Below is a small trained network, with its code and all its weights. Each question gives an input and a class and asks what happens when units are switched off, that is, made to give their printed mean instead of their output.

import numpy as np


def w(rows, s, z=0):
    codes = np.array(rows[::2]) - 128.0
    scale = np.full(codes.shape[1], s)
    scale[-1] = z or s
    return codes * scale


def f(y):
    return np.maximum(y, 0)


def log_softmax(a):
    a = a - a.max(-1, keepdims=True)
    return a - np.log(np.exp(a).sum(-1, keepdims=True))


def net(x, mask):
    res = np.array(x, float).reshape(1, 6) / 4 @ E
    y = f(res @ A[0][:, :-1].T + A[0][:, -1])
    res = res + np.where(mask, y, B[0][:, -1]) @ B[0][:, :-1]
    return log_softmax(res[-1] @ U[:, :-1].T + U[:, -1])


A, B = {}, {}
E = w([
[57,122,76,233,20,194,79],'x0',
[223,106,16,150,100,29,67],'x1',
[130,131,125,131,129,129,131],'x2',
[216,174,242,196,102,128,85],'x3',
[99,255,113,71,52,91,110],'x4',
[101,109,150,107,126,122,91],'x5',
],0.0094)
A[0] = w([
[96,109,108,160,78,133,109,110],'neuron 0',
[155,13,146,187,185,161,148,3],'neuron 1',
[164,163,191,150,110,112,114,35],'neuron 2',
[50,91,32,60,153,128,182,53],'neuron 3',
[151,137,156,132,130,124,133,83],'neuron 4',
[94,130,169,134,146,168,161,112],'neuron 5',
[147,122,143,89,135,104,152,132],'neuron 6',
[134,126,138,123,143,79,132,99],'neuron 7',
[144,108,108,143,133,103,120,145],'neuron 8',
[149,100,79,117,109,70,102,150],'neuron 9',
[163,111,187,173,127,122,136,81],'neuron 10',
[89,115,106,209,74,183,122,100],'neuron 11',
[136,126,103,142,112,137,156,153],'neuron 12',
[186,146,206,165,100,128,88,110],'neuron 13',
[65,153,197,116,145,203,199,169],'neuron 14',
[127,103,134,141,147,129,127,86],'neuron 15',
[201,98,74,139,125,79,70,157],'neuron 16',
[124,84,118,123,135,138,138,53],'neuron 17',
[185,115,158,42,178,101,183,71],'neuron 18',
[101,251,121,70,83,102,122,25],'neuron 19',
[161,137,151,76,177,107,129,120],'neuron 20',
[125,149,131,115,113,131,139,35],'neuron 21',
],0.018,0.0031)
B[0] = w([
[114,135,110,160,143,107,82,178],'neuron 0',
[84,95,55,50,126,86,181,224],'neuron 1',
[115,133,140,133,126,201,138,182],'neuron 2',
[129,160,148,149,114,252,164,224],'neuron 3',
[134,137,128,148,116,142,129,151],'neuron 4',
[168,126,169,120,110,94,128,194],'neuron 5',
[113,124,122,144,131,134,93,166],'neuron 6',
[128,130,120,140,136,116,116,150],'neuron 7',
[152,127,145,120,122,110,130,151],'neuron 8',
[177,129,176,127,135,103,143,173],'neuron 9',
[119,144,125,127,124,180,142,181],'neuron 10',
[77,134,108,172,136,111,49,216],'neuron 11',
[116,123,150,119,133,126,107,143],'neuron 12',
[129,150,130,138,124,208,164,208],'neuron 13',
[221,131,194,132,136,74,131,254],'neuron 14',
[126,112,111,122,142,123,143,148],'neuron 15',
[191,130,199,122,124,89,134,194],'neuron 16',
[118,141,101,113,123,138,146,152],'neuron 17',
[83,131,111,171,131,112,51,224],'neuron 18',
[94,80,56,60,137,81,179,205],'neuron 19',
[99,135,105,162,121,112,90,189],'neuron 20',
[113,116,131,112,123,122,135,140],'neuron 21',
],0.03,0.023)
U = w([
[196,143,221,150,125,52,140,214],'0',
[32,155,103,235,149,90,21,2],'1',
[89,195,142,162,91,255,200,58],'2',
[58,66,61,50,134,73,204,165],'3',
],0.0092,0.00087)

Each question gives the input, the list of numbers given to net, and the class t.
The units are the neurons (one row each of A and B). Each row of codes is followed by its name. A weight is (code - 128) times the scale printed after its matrix; where a second scale follows, it is the last column's (A, B and U).
mask holds one flag per neuron, in row order. A switched-off neuron (its flag False) gives its mean, the last column of its row in B, instead of its output. The means were averaged over made-up inputs and are rounded, as every weight is.
A unit's drop is (log p(t) with every unit on - log p(t) with that unit switched off) / (log p(t) with every unit on - log p(t) with every unit switched off).
The circuit of an input: a set's keep is (log p(t) with only the set's units on - log p(t) with every unit switched off) / (log p(t) with every unit on - log p(t) with every unit switched off). Starting from the 12 units with the biggest drops (on a tie, the unit counted first), units are removed one at a time, each time the one whose removal leaves the highest keep (on an exact tie, the one counted first), for as long as the keep stays at least 0.8.
circuit, biggest first: the units of the circuit, biggest drop first
unit that matters most: the unit with the biggest drop
k most important neurons: the k neurons with the biggest drops, biggest first
drop of u: that unit's drop, to one decimal
input [-2,2,-7,5,6,7], class 3: unit that matters most -> neuron 19
input [-2,-2,-7,3,1,-7], class 2: 2 most important neurons -> neuron 11; neuron 16
input [-5,2,7,-4,-5,-7], class 1: 2 most important neurons -> neuron 18; neuron 19
input [-1,4,5,-5,0,8], class 2: 3 most important neurons -> neuron 3; neuron 14; neuron 5
input [-7,-2,0,4,-8,8], class 3: 2 most important neurons -> neuron 1; neuron 11
input [-6,-1,-3,-7,4,-2], class 2: 3 most important neurons -> neuron 3; neuron 11; neuron 0
input [-6,0,-6,8,3,6], class 2: 3 most important neurons -> neuron 13; neuron 2; neuron 11
input [-8,6,-3,8,-3,4], class 1: 2 most important neurons -> neuron 18; neuron 3
input [-7,5,-1,-6,7,5], class 1: 2 most important neurons -> neuron 18; neuron 1
input [-1,-4,3,-5,6,4], class 3: 3 most important neurons -> neuron 19; neuron 13; neuron 2
input [-4,7,8,5,8,-3], class 3: 2 most important neurons -> neuron 19; neuron 14
input [1,8,4,-8,0,-3], class 0: 4 most important neurons -> neuron 16; neuron 9; neuron 13; neuron 2
input [2,-2,-5,1,-1,8], class 0: 3 most important neurons -> neuron 18; neuron 3; neuron 20
input [7,8,-3,6,-1,-7], class 0: circuit, biggest first -> neuron 16
input [0,-3,0,-4,-6,-5], class 3: drop of neuron 1 -> 5.6
input [0,3,5,0,4,7], class 3: drop of neuron 18 -> 0.0
input [5,-5,-3,2,4,1], class 0: drop of neuron 14 -> 3.8
